Here is a tiny trained network, its code and every weight. The questions are about switching its units off for an input and a target symbol, where a switched-off unit gives its printed mean instead of its output.

import numpy as np


def w(rows, s, z=0):
    codes = np.array(rows[::2]) - 128.0
    scale = np.full(codes.shape[1], s)
    scale[-1] = z or s
    return codes * scale


def softmax(a):
    e = np.exp(a - a.max(-1, keepdims=True))
    return e / e.sum(-1, keepdims=True)


def log_softmax(a):
    a = a - a.max(-1, keepdims=True)
    return a - np.log(np.exp(a).sum(-1, keepdims=True))


def net(x, mask):
    ids = ['ΓΔΘΞΣΦΩαβεζημπτψ'.index(c) for c in x.split()]
    T = len(ids)
    res = E[ids] + P[:T]
    u = 0
    for l in range(3):
        r = res
        for j in range(2):
            rows = slice(2 * j, 2 * j + 2)
            q, k, v = (r @ M[l][rows].T for M in (Q, K, V))
            z = softmax(np.where(np.tri(T) > 0, q @ k.T / 2**0.5, -1e9)) @ v
            o = O[l][rows]
            res = res + np.where(mask[u + j], z, o[:, -1]) @ o[:, :-1]
        u += 2
    return log_softmax(res[-1] @ U[:, :-1].T + U[:, -1])


Q, K, V, O = {}, {}, {}, {}
E = w([
[141,128,113],'Γ',
[164,162,100],'Δ',
[183,53,77],'Θ',
[48,96,74],'Ξ',
[151,152,127],'Σ',
[118,122,162],'Φ',
[157,160,87],'Ω',
[176,201,159],'α',
[147,137,124],'β',
[65,172,130],'ε',
[254,115,137],'ζ',
[182,151,87],'η',
[142,162,84],'μ',
[54,35,240],'π',
[156,152,110],'τ',
[125,127,59],'ψ',
],0.0072)
P = w([
[183,183,43],'0',
[209,97,134],'1',
[199,102,138],'2',
[189,99,127],'3',
[217,116,110],'4',
[196,109,108],'5',
[189,108,113],'6',
[227,124,105],'7',
[187,114,117],'8',
[206,107,123],'9',
[252,115,102],'10',
[228,100,111],'11',
[193,125,132],'12',
[151,122,130],'13',
],0.0035)
Q[0] = w([
[213,135,72],'0.h0',
[241,230,153],'0.h0',
[224,71,3],'0.h1',
[97,38,209],'0.h1',
],0.023)
K[0] = w([
[137,244,82],'0.h0',
[197,189,11],'0.h0',
[135,254,25],'0.h1',
[182,99,195],'0.h1',
],0.023)
V[0] = w([
[230,119,254],'0.h0',
[12,208,178],'0.h0',
[33,17,75],'0.h1',
[140,172,94],'0.h1',
],0.0099)
O[0] = w([
[17,82,163,144],'0.h0',
[123,206,225,3],'0.h0',
[254,79,152,81],'0.h1',
[89,185,70,167],'0.h1',
],0.0092,0.0027)
Q[1] = w([
[56,122,195],'1.h0',
[176,160,99],'1.h0',
[152,62,226],'1.h1',
[130,251,197],'1.h1',
],0.02)
K[1] = w([
[93,42,236],'1.h0',
[159,213,60],'1.h0',
[44,36,250],'1.h1',
[140,32,37],'1.h1',
],0.015)
V[1] = w([
[8,88,101],'1.h0',
[176,114,153],'1.h0',
[136,52,90],'1.h1',
[123,141,141],'1.h1',
],0.015)
O[1] = w([
[255,121,186,100],'1.h0',
[74,98,177,91],'1.h0',
[172,35,68,250],'1.h1',
[123,127,154,80],'1.h1',
],0.0095,0.0018)
Q[2] = w([
[193,136,120],'2.h0',
[249,68,123],'2.h0',
[198,43,154],'2.h1',
[2,200,154],'2.h1',
],0.021)
K[2] = w([
[97,160,85],'2.h0',
[126,238,150],'2.h0',
[84,27,187],'2.h1',
[105,254,81],'2.h1',
],0.021)
V[2] = w([
[55,163,92],'2.h0',
[73,53,67],'2.h0',
[4,112,140],'2.h1',
[136,214,186],'2.h1',
],0.012)
O[2] = w([
[22,78,79,107],'2.h0',
[36,223,181,197],'2.h0',
[2,69,112,105],'2.h1',
[147,32,55,1],'2.h1',
],0.0082,0.0062)
U = w([
[137,117,113,202],'Γ',
[128,146,72,89],'Δ',
[148,130,81,101],'Θ',
[127,17,254,212],'Ξ',
[197,135,182,3],'Σ',
[83,8,17,158],'Φ',
[139,130,98,125],'Ω',
[123,143,73,123],'α',
[139,154,73,96],'β',
[141,150,65,121],'ε',
[124,109,155,248],'ζ',
[119,99,183,127],'η',
[209,48,47,40],'μ',
[47,133,145,62],'π',
[94,175,84,177],'τ',
[107,200,232,79],'ψ',
],0.0043,0.004)

Each question gives the input, a string of symbols that net reads in full, and the target symbol t.
The units are the heads (2 rows each of Q, K, V and O). Each row of codes is followed by its name. A weight is (code - 128) times the scale printed after its matrix; where a second scale follows, it is the last column's (O and U).
mask holds one flag per head, layer by layer. A switched-off head (its flag False) gives its mean, the last column of its rows in O, instead of its output. The means were averaged over made-up inputs and are rounded, as every weight is.
A unit's drop is (log p(t) with every unit on - log p(t) with that unit switched off) / (log p(t) with every unit on - log p(t) with every unit switched off).
The circuit of an input: a set's keep is (log p(t) with only the set's units on - log p(t) with every unit switched off) / (log p(t) with every unit on - log p(t) with every unit switched off). Starting from all 6 units, units are removed one at a time, each time the one whose removal leaves the highest keep (on an exact tie, the one counted first), for as long as the keep stays at least 0.8.
circuit, biggest first: the units of the circuit, biggest drop first
unit that matters most: the unit with the biggest drop
which heads matter: for each layer, one digit per head in row order, 1 if its drop is at least 0.15 and else 0, layers parted by /
drop when u is switched off: that unit's drop, to one decimal
input ε Θ Θ μ Θ Θ τ ε η Σ, target Φ: which heads matter => 10 / 11 / 01
input ε Θ τ μ ε Ω Θ α τ, target Φ: circuit, biggest first => 0.h0; 2.h1; 1.h1; 1.h0
input Ξ ε ε ε ε ε τ ε α η Ξ, target π: unit that matters most => 1.h0
input β α β ε Θ π, target Ξ: circuit, biggest first => 0.h1; 1.h0; 0.h0
input Θ μ α Σ, target ψ: circuit, biggest first => 2.h1; 1.h1; 0.h0
input Θ ε μ ε ε Ξ ε Φ, target ψ: circuit, biggest first => 2.h1; 1.h1; 0.h0
input Θ α ψ ψ Θ ε Θ ε Φ η Γ Ξ, target ψ: which heads matter => 10 / 01 / 01
input Ξ ψ α ε α ε ε Ω Δ, target π: which heads matter => 11 / 10 / 11
input ζ ε Φ Θ β ε β μ ζ τ β ψ Δ α, target Σ: which heads matter => 11 / 11 / 11
input α Θ ε ε ε Γ Θ α, target μ: which heads matter => 01 / 11 / 11
input Θ ε ε α τ ε α ε Ξ α Θ, target ψ: which heads matter => 10 / 01 / 01
input ε ε ψ, target Φ: which heads matter => 10 / 11 / 11
input Θ Ω τ Θ Ξ η Δ ζ Σ Θ, target ψ: circuit, biggest first => 2.h1; 1.h1; 0.h0; 2.h0
input ζ ζ Ξ α Δ Ξ ε ε Γ Θ ε, target Σ: drop when 1.h0 is switched off => 1.2
input Ξ ε ε η Γ ε Ξ ζ α Θ, target π: drop when 2.h1 is switched off => 0.2
input α α Ξ Γ Σ ε τ Φ Φ, target μ: drop when 1.h0 is switched off => 1.1
